In the rows, 128 means zero.
Each row of numbers belongs to one of the objects below and depends on some of the facts about them. Some rows are named. Which object is each other row?

There are 2 kinds of fact about the objects: γ, β.
K109 (γ K247,K919)
K11 (γ K825,K235,K720) (β K804,K564)
K112 (γ K543,K512)
K114 (γ K247) (β K564,K402,K740,K921)
K126 (γ K706,K740)
K135 (β K624,K360,K786,K153)
K139 (γ K257,K740)
K153 (γ K624)
K158 (β K434,K822,K765)
K168 (γ K825,K257)
K200 (β K730,K869,K109,K913)
K202 (γ K808,K740) (β K929,K191,K512,K24,K204)
K203 (β K339)
K214 (β K904,K653,K301,K490)
K235 (γ K825,K679)
K237 (β K325)
K238 (γ K360,K257)
K247 (β K903,K346)
K257 (β K248)
K3 (β K248,K919)
K311 (β K235,K435,K921)
K323 (γ K624,K11)
K337 (γ K679,K119,K247,K740)
K341 (γ K235,K257,K247) (β K696,K641)
K346 (γ K247,K168)
K354 (β K325,K764)
K380 (β K559,K133)
K392 (β K641,K929,K47)
K432 (β K825,K611,K112)
K435 (γ K629)
K455 (γ K720) (β K825,K774,K43,K406)
K467 (β K560,K216,K153,K65)
K47 (γ K825,K402)
K475 (β K165,K741)
K476 (γ K624)
K487 (γ K825)
K50 (β K903,K512,K652,K559)
K526 (β K822,K767)
K55 (γ K720)
K586 (β K485,K323,K548,K153)
K605 (β K466,K325,K112)
K607 (β K188,K96,K119,K49,K474)
K621 (γ K740)
K624 (γ K247,K158)
K641 (γ K158)
K653 (γ K669,K919)
K658 (β K905)
K66 (γ K825) (β K723)
K669 (γ K158)
K679 (γ K257)
K691 (β K543,K611)
K7 (β K306,K238,K119,K216,K39,K168)
K706 (γ K235) (β K612,K512)
K720 (β K238,K325,K346,K681)
K723 (γ K139,K808)
K728 (γ K235) (β K730,K612,K906,K652)
K729 (β K730,K346)
K730 (γ K669)
K740 (γ K679,K247)
K744 (γ K679)
K755 (β K96,K548,K402,K966,K474)
K765 (γ K679,K808)
K769 (β K696,K819,K165,K339)
K77 (γ K679,K112) (β K765)
K794 (β K961,K55,K487,K376)
K808 (γ K235) (β K621,K43,K955)
K825 (γ K247)
K904 (γ K679,K706)
K906 (γ K235,K360,K247)
K911 (γ K360,K247)
K919 (γ K706,K720)
K926 (γ K904,K24)
K946 (β K165,K601,K703)
K955 (γ K158)
K96 (γ K257,K346)
K961 (γ K512)
K966 (γ K740)
K993 (β K487,K301,K975,K512,K927)
K998 (β K191,K791,K346)
K999 (β K188,K673,K119,K43,K47)

Some rows with their names:
[103 113  94  82  91 141 131 121 133 134 177 143 127 107 107 127 135 126
 145 122 145 135 151 144 119 121 129 144 139 163 123 127 125 127 117 142
 139 122 138] : K168
[145 112 148 144 164 151 129 143 123 129 128 140 142 137 136 105 124 134
 140 114 106 125 137 109 122 141 126 123 195 133  90 122 125 130 137 110
 135 183 146] : K165
[142 129 110 126 102  89 147 148 132 129 124 107 149 151 147 141 130 120
 130 132 137 132 129 120 112 148 124 117 128 130 152  86 115 145 105  98
 126  95 141] : K729
[139 119 112 132  98 101 137 137 129 129  94 146 150 131 128 126 127 127
 142 125 134 133 127 124 107 159 123 109 150 129  78 114 123 113 101 115
 131  99 143] : K764
[106 113 109  98  76 139 130 117 135 134 182 159 138 118 112 125 138 120
 146 121 154 143 153 156 117 141 124 150 151 156 128 131 108  95 110 138
 133 108 144] : K238
[131 121 125 125 100 127 132 130 128 127  95 156 155 109 122 116 124 129
 148 117 134 130 131 125 124 165 122 103 172 130  60 116 127 114 113 118
 137 129 147] : K43
[142 122 131 126 136 108 127 157 127 128 110 122 119 147 145 124 132 137
 140 132 121 135 129 123 120 100 127  99 132 132 123  99 144 125 109 106
 136 128 138] : K658
[102 126 120  85 145 123 120 120 127 137 166 145 103 118  99 123 139 154
 147 124 115 123 129 130 111  62 141 141 110 146 131 131 155 170 127 159
 140 137 128] : K235
[137 119 133 143 153 110 121 144 122 130  88 151 118 152 137 111 132 154
 145 130 112 136 122 126 103  92 128 102 142 121  89 124 145 100 101 124
 127 113 134] : K767
[129  92  72  90 157 160 126 116 139 127  85 115  92 107 123 113 116 121
 133 124 137 121 145 148 120  95 114 114 110 173 104 119 135 152 116 154
 103 130 122] : K624
[148 127 134 131 140 103 136 144 122 129 102 123 127 140 138 122 127 138
 138 127 114 127 122 124 110 114 132  89 141 131 110 101 151 137 115 119
 131 121 140] : K629
[151 117 144 141 156 142 130 150 125 129 126 128 136 142 139 109 127 132
 140 117 110 127 137 114 126 126 128 117 183 132 101 115 128 128 133 105
 137 175 144] : K601
[107 107 108 117 156 133 132 113 130 135 190 142 121 158 117 120 115 145
 131 125 131 131 156 123 100 129 131 183 141 151 157 144 111 132 110 132
 113 118 130] : K487
[158 120 100  96 110 102 139 148 124 139 159 134 109 132 110 140 173 139
 132 126  92 129 112 147  86  34 139 111 110 162 141 114 164 165 137 176
 131 130 128] : K257
[138 117 138 142 154 109 119 145 122 131  92 150 119 151 135 110 133 155
 145 128 114 135 123 128 103  93 129 104 144 126  86 125 147 100 101 126
 129 111 134] : K434
[146 119 142 137 149 142 134 139 125 128 127 132 146 134 136 110 124 128
 138 115 113 123 138 112 124 152 126 119 190 133  99 118 122 133 137 104
 133 179 146] : K696
[131 122 127 139 123 112 145 116 129 130 132 134 166 145 134 122 116 125
 130 120 130 123 132 122 106 184 126 127 159 123 120 106 109 135 114 110
 119 109 146] : K191

Name these rows:
No name comes twice in this set of rows, the named rows included.
[131 132  71 100  92  84 152 155 132 128  84 115 138 118 103 169 124 142
 137 129 121 118 122  62 119 139 136 147  79 137 106 108 142 223 105 101
 143 117 125] -> K720
[144 131 120 127 118  85 149 148 131 130 138  86 144 164 155 143 128 120
 124 132 130 133 129 114 113 146 125 122 118 131 181  79 114 159 111  90
 123 106 138] -> K50
[142 130 118 127 112  90 142 157 130 131 122  99 138 158 154 140 131 124
 129 133 132 134 129 121 114 135 124 114 119 133 158  83 121 143 106  95
 129 105 140] -> K200
[113 119  87 108  90 125 127 177 135 127  94 129 123 122 119 152 122 140
 155 129 140 143 148  63 154 120 124 163 109 140  96 117 123 151  93  71
 161 151 129] -> K455
[149 127 128 116 115 119 142 160 131 129 132  94 141 136 149 135 131 115
 135 125 129 131 138 109 138 143 124 107 149 137 145  79 120 159 128  88
 142 163 145] -> K392
[128 134 139 122 116 139 103 159 137 140 139 166 114 159 142 117 181 148
 156 128 125 160 104 145 124  19 117 164 101 111 132 126 115  94 109 128
 139 135 131] -> K77
[118 124 135 112 112 127 130 121 129 126 112 137 145 105 129 115 118 126
 148 119 139 124 134 126 133 163 125  93 162 127  86 106 132 135 119 116
 141 136 148] -> K188
[140 126 123 129 127  94 144 146 130 130 129  98 142 161 150 136 127 126
 128 131 128 133 131 120 116 137 126 115 123 126 158  87 119 146 111  95
 124 108 139] -> K380
[122 112 112  99 112 134 121 140 130 138 186 146 108 141 122 124 155 136
 144 126 125 143 143 151 111  63 129 150 135 156 152 129 128 106 120 148
 135 132 134] -> K139
[108  96  86  92 161 170 116 106 141 127  92 124 104 106 126 101 108 125
 142 122 153 128 154 152 135 119 111 119 128 161 100 122 123 122 109 144
 109 130 129] -> K153
[105 101  86 116 135 141 126 124 135 134 161 148 126 151 115 129 116 141
 137 125 142 138 154 111 115 131 124 193 123 148 136 147 100 124  96 116
 119 114 128] -> K109
[107 104  98 109 119 139 132 118 135 136 205 149 128 156 120 125 129 130
 131 125 144 141 162 136 105 128 125 194 138 158 165 144  92 108 104 129
 114 108 132] -> K906
[111 105 105  69 138 139 115 149 137 133 162  88  71 128 136 128 131 127
 144 134 145 139 159 145 141  46 126 117 101 176 180 104 143 133 113 132
 138 145 129] -> K114
[ 85 116 114  84 154 132 111 147 133 132 147 117  85 131 120 134 118 154
 153 132 139 138 152 101 148  63 131 155  90 151 152 119 141 162 105 109
 150 155 123] -> K11
[ 87 118 127  81 116 154 114 113 134 134 190 149 111 108 119 109 130 128
 153 120 152 137 157 161 137 108 126 134 147 155 139 126 125 108 119 141
 142 135 141] -> K96

Now the same objects, written a new way:
Some rows with their names:
[ 99 170 214  97 159  90 150 126 126 148 107 144 159 131 109 145 121 134
 154 181 163  82 149  76 154  47 135  90 131  71 163 141 178 140 192 120
 111 157 108 115 124] : K11
[187  95 162 163  90 199 183 124 151 132 123  89  96 129 133 153 115  76
 103 123 156 135 119 170 165 111 119 109 138 136 134 136 130 174 136 144
 165 137 130 125 111] : K325
[ 75 126 143 169 160 182 144  97 147 181 160  95 132  91 112 144 110 111
 142 120 182 126  98 109 118 142 126 115 144 147 167  53 135 153  85 110
  74 148  93 130 137] : K247
[154  90 138 154 146  91 149 103 117 141 143 127 125 160 116 113 104 128
 168 154 130 107 127  98 163 121 151 149 164  64 146 110 169 155 138 112
 107 120  98 136 119] : K77
[ 67 174 163 128  98 151 171 103 147 132  89 120  63 140 134  90 142 147
 131  60 123 166 145 105 134  82 153 103 138 135 147 160 108 145 175 158
 164 117 117  85  88] : K47
[161 136 149 135  97 153 149 120 127 114  96 110  77 130 127 136 130 149
 124 109 130 158 136 165 144  86 133 122 135 153 149 105 117 179 130 145
 125 143 124 114 133] : K306
[128 108 152 130 148 133 128 120  97 144 146 124 142 140  99 139 120 139
 131 159 135 112 116 115 153 100 107 165 150 109 160 114 168 145 134 130
  96 127 110 138 150] : K3
[204 152 163 105 120 109 133 127 134 144  85 101  84 123 135  99 130 158
 140 137 137 139 128 160 159  90 145 103 118 129 154 104 155 163 161 145
  99 158 122 103 143] : K323
[139 115  94 119 147  74 123 147 141 197 127  92  93 107 126  78 125 111
 107  95 126 133 106 119 137 140  74 120 128 120 170 134 191 184 142 187
 154 103 112 118  92] : K301
[147 116 106 122 136  81 129 137 133 191 127  99  93 121 128  88 118 121
 120 107 127 132 113 116 144 131  98 123 139 112 165 134 185 169 152 171
 144 108 111 126 106] : K961
[105 112 154 166 171 164 127 108 140 138 148 131 165 119 107 178 113 113
 152 152 158 102  93 110 127  92  90 157 149 109 170  81 157 154  96 133
  92 135 103 132 163] : K200
[135 116 137 151 138 133 144 139 177 160 120 106 120 109 137 134 117  67
 125  96 151 139  90 138 116 132  70 106 128 122 162 109 150 173 116 193
 152 110 117 101 111] : K612
[153 109 169 158 135 163 150 129 165 143 122 109 135 130 135 152 116  68
 126 124 154 124  98 146 134 122  97 120 131 116 151 109 142 171 121 171
 132 121 119 107 125] : K869
[150  92 147 151  99 184 175 118 123 139 144  97 109 136 123 152 113  92
  99 139 146 127 120 148 169 104 131 127 147 135 136 140 138 163 149 130
 151 134 119 133 120] : K466
[104 121 132 150 166 126 117 116 128 154 141 124 143 116 108 143 118 124
 134 131 143 117  97 105 126 104  90 151 146 112 174 100 171 159 113 151
 109 122  99 130 147] : K380
[143 115 152 135 129 120 144 123 124 146 123 123 126 137 119 118 119 118
 137 133 132 129 117 122 150 114 125 132 143 105 154 118 157 148 144 144
 122 126 114 118 132] : K926
[150 124 150 124 138 143 139 123 135 161 136 112 117 123 118 107 116 125
 135 131 148 129  95 127 156 112 144 133 126 115 159 121 165 121 150 139
 124 141 111 112 147] : K476

Which object is each row?
No name comes twice in this set of rows, the named rows included.
[ 99 158 184 138 147 137 153  90 129 163 127 107 104 142 121 118 139 142
 158 126 150  97 151  93 159  69 133 133 163  91 152 137 170 168 173 130
 112 139 112 132  99] -> K66
[130 132 143 110  75 149 161 131 133 108  85 118  59 133 130 123 129 151
 117  91 108 190 134 152 129  95 149 108 117 156 148 127  90 160 148 143
 143 134 126  81 128] -> K119
[174 109 138 120 169 159 122 117 110 167 173 118 133 111 102 116 106 153
 148 177 155 102  68 115 177 100 149 186 135 101 169 134 200 108 157 107
 104 148  99 138 179] -> K158
[125 201 159 133 142 186 145  98 114 128  69  59  49 154 151 106 148 131
 170  83 139 152 177 112 171  49 133 107 150 142 133 117 107 190 171 148
 138 142 150 119 100] -> K168
[194 139 169  90 111 100 140 146 135 130  70 113  84 148 140 134 132 137
 131 140 111 150 133 169 131  97 122 115 115 123 145 114 128 174 158 154
  97 151 126  80 134] -> K548
[ 99 133 137 141 111 132 143 133 157 134 101 122 104 122 123 104 131 105
 117  69 124 163 104 123 118 129  99 118 122 143 164 130 125 142 127 193
 160  98 118  85 116] -> K929
[154 127 104 119 136  83 125 136 130 196 131 107 104 107 131  77 115 122
 117 104 142 139 105 114 156 126 107 110 121 117 169 129 201 148 159 174
 158 126 114 123 120] -> K653
[202 144 162 119 126 110 124 138 115 137  90  85  90 132 124 109 139 142
 126 141 130 134 144 177 166 109 114 117 134 143 151 100 145 192 137 158
  90 134 132 120 130] -> K360
[101 165 123 129 152  86 142 114 157 216 118  75  67 115 140  64 140 114
 138  70 138 114 145  89 143 111  91  97 144  96 163 156 193 193 178 183
 162 112 112 131  45] -> K487
[165 138 144 133 150 103  98 109  82 132 117 123 108 129 100 135 138 200
 151 160 130 117 144 145 155  75 124 164 154 126 168  70 172 185 122 129
  54 150 109 150 171] -> K135
[ 67 120  72 140 187  70  87 121  99 192 159 121 129  90  94 112 119 161
 136 116 134 120  97  69 125 108  69 163 150 112 194 100 204 169 114 147
 110 105  84 154 136] -> K993
[132 132 175 151 133 160 166 120 165 184 136  84 132 112 137 124 107  65
 125 119 175 127 104 135 133 151 132  84 127 131 150  76 135 138 122 152
 101 151 118 109 122] -> K109

